Below are the code and all the weights of a small trained network. Each question names an input and a target symbol and asks about switching units off, where a switched-off unit gives its printed mean instead of its output.

import numpy as np


def w(rows, s, z=0):
    codes = np.array(rows[::2]) - 128.0
    scale = np.full(codes.shape[1], s)
    scale[-1] = z or s
    return codes * scale


def norm(h):
    return h / np.sqrt((h * h).mean(-1, keepdims=True) + 1e-5)


def f(y):
    return y / 2 * (1 + np.tanh(0.7978845608 * (y + 0.044715 * y**3)))


def softmax(a):
    e = np.exp(a - a.max(-1, keepdims=True))
    return e / e.sum(-1, keepdims=True)


def log_softmax(a):
    a = a - a.max(-1, keepdims=True)
    return a - np.log(np.exp(a).sum(-1, keepdims=True))


def net(x, mask):
    ids = ['ΓΔΣαετω'.index(c) for c in x.split()]
    T = len(ids)
    res = E[ids] + P[:T]
    r = norm(res)
    for j in range(2):
        rows = slice(3 * j, 3 * j + 3)
        q, k, v = (r @ M[0][rows].T for M in (Q, K, V))
        z = softmax(np.where(np.tri(T) > 0, q @ k.T / 3**0.5, -1e9)) @ v
        o = O[0][rows]
        res = res + np.where(mask[j], z, o[:, -1]) @ o[:, :-1]
    y = f(norm(res) @ A[0][:, :-1].T + A[0][:, -1])
    res = res + np.where(mask[2:14], y, B[0][:, -1]) @ B[0][:, :-1]
    return log_softmax(norm(res)[-1] @ U[:, :-1].T + U[:, -1])


Q, K, V, O, A, B = {}, {}, {}, {}, {}, {}
E = w([
[35,112,9,242],'Γ',
[163,223,112,120],'Δ',
[105,126,94,49],'Σ',
[125,162,125,101],'α',
[65,200,188,145],'ε',
[112,161,109,118],'τ',
[59,138,145,85],'ω',
],0.012)
P = w([
[164,26,161,183],'0',
[55,123,82,104],'1',
[75,133,83,75],'2',
[86,159,80,76],'3',
[98,175,85,73],'4',
[92,187,80,84],'5',
[106,200,86,81],'6',
[114,202,75,69],'7',
[98,220,75,84],'8',
[116,237,82,80],'9',
[116,234,76,71],'10',
[113,255,77,63],'11',
],0.0058)
Q[0] = w([
[111,108,29,62],'head 1',
[105,196,19,83],'head 1',
[234,44,146,237],'head 1',
[64,70,87,168],'head 2',
[2,248,138,62],'head 2',
[204,26,76,252],'head 2',
],0.0099)
K[0] = w([
[246,68,163,129],'head 1',
[152,17,171,212],'head 1',
[96,208,197,8],'head 1',
[83,143,89,25],'head 2',
[165,115,239,104],'head 2',
[90,182,56,120],'head 2',
],0.012)
V[0] = w([
[53,2,220,89],'head 1',
[249,42,191,111],'head 1',
[126,130,214,196],'head 1',
[67,41,127,30],'head 2',
[124,119,12,86],'head 2',
[182,138,237,30],'head 2',
],0.0096)
O[0] = w([
[153,173,162,153,253],'head 1',
[13,253,166,123,139],'head 1',
[89,95,166,206,178],'head 1',
[144,160,171,145,200],'head 2',
[100,165,117,72,49],'head 2',
[133,41,206,119,184],'head 2',
],0.011,0.004)
A[0] = w([
[59,196,90,174,37],'neuron 1',
[87,148,102,250,42],'neuron 2',
[76,154,149,173,154],'neuron 3',
[219,143,42,66,210],'neuron 4',
[102,125,30,184,89],'neuron 5',
[49,159,84,41,255],'neuron 6',
[100,106,158,149,93],'neuron 7',
[225,170,185,118,192],'neuron 8',
[141,76,164,187,58],'neuron 9',
[29,142,104,185,70],'neuron 10',
[81,152,185,13,200],'neuron 11',
[94,30,218,16,18],'neuron 12',
],0.011,0.0051)
B[0] = w([
[80,167,90,149,186],'neuron 1',
[82,114,73,95,162],'neuron 2',
[136,147,87,83,195],'neuron 3',
[194,1,212,133,245],'neuron 4',
[141,210,201,101,163],'neuron 5',
[158,60,124,113,254],'neuron 6',
[155,124,106,144,127],'neuron 7',
[215,101,39,149,197],'neuron 8',
[90,102,79,145,142],'neuron 9',
[147,219,37,99,179],'neuron 10',
[123,57,126,89,213],'neuron 11',
[60,148,249,169,136],'neuron 12',
],0.0083,0.007)
U = w([
[104,158,20,137,218],'Γ',
[205,209,163,208,63],'Δ',
[36,57,89,53,3],'Σ',
[177,171,151,31,87],'α',
[71,85,100,252,155],'ε',
[130,123,130,132,108],'τ',
[54,135,211,150,248],'ω',
],0.014,0.0031)

Each question gives the input, a string of symbols that net reads in full, and the target symbol t.
The units are the heads (3 rows each of Q, K, V and O) and the neurons (one row each of A and B). Each row of codes is followed by its name. A weight is (code - 128) times the scale printed after its matrix; where a second scale follows, it is the last column's (O, A, B and U).
mask holds one flag per unit, heads first, then neurons. A switched-off unit (its flag False) gives its mean, the last column of its rows in O or B, instead of its output. The means were averaged over made-up inputs and are rounded, as every weight is.
A unit's drop is (log p(t) with every unit on - log p(t) with that unit switched off) / (log p(t) with every unit on - log p(t) with every unit switched off).
The circuit of an input: a set's keep is (log p(t) with only the set's units on - log p(t) with every unit switched off) / (log p(t) with every unit on - log p(t) with every unit switched off). Starting from the 12 units with the biggest drops (on a tie, the unit counted first), units are removed one at a time, each time the one whose removal leaves the highest keep (on an exact tie, the one counted first), for as long as the keep stays at least 0.8.
units of the circuit, in order: the units of the circuit, biggest drop first
top k neurons: the k neurons with the biggest drops, biggest first
which heads matter: for each layer, one digit per head in row order, 1 if its drop is at least 0.15 and else 0, layers parted by /
drop when u is switched off: that unit's drop, to one decimal
input Δ ε ε Σ Δ ω Σ ε, target Σ: which heads matter	10
input ε α α, target ε: which heads matter	00
input τ α τ ε τ ω Γ Γ ω, target Γ: units of the circuit, in order	head 2
input α Σ α, target ω: which heads matter	01
input Σ τ Σ, target α: which heads matter	11
input ω Γ τ α Σ ε Σ Γ, target Δ: units of the circuit, in order	head 1; neuron 5; head 2
input τ τ α, target Γ: which heads matter	00
input Γ Γ α Γ τ ε ω ω ω, target ω: top 2 neurons	neuron 12; neuron 8
input ε Σ ε ε Σ α Σ α Σ, target ε: which heads matter	10
input Σ Γ α α τ ε Γ, target α: which heads matter	10
input α Σ α Δ α Δ ω, target ω: which heads matter	01
input Σ α Σ α Δ α Δ τ Δ ε, target α: drop when head 2 is switched off	0.1
input ω Σ ε Σ, target Δ: drop when neuron 7 is switched off	0.0
input ω ε ω Σ Γ Δ Γ, target Δ: drop when head 1 is switched off	0.7
input Δ Σ Δ α ε ω α, target Σ: drop when head 1 is switched off	0.3
input Σ ω ε ε ω, target α: units of the circuit, in order	head 1
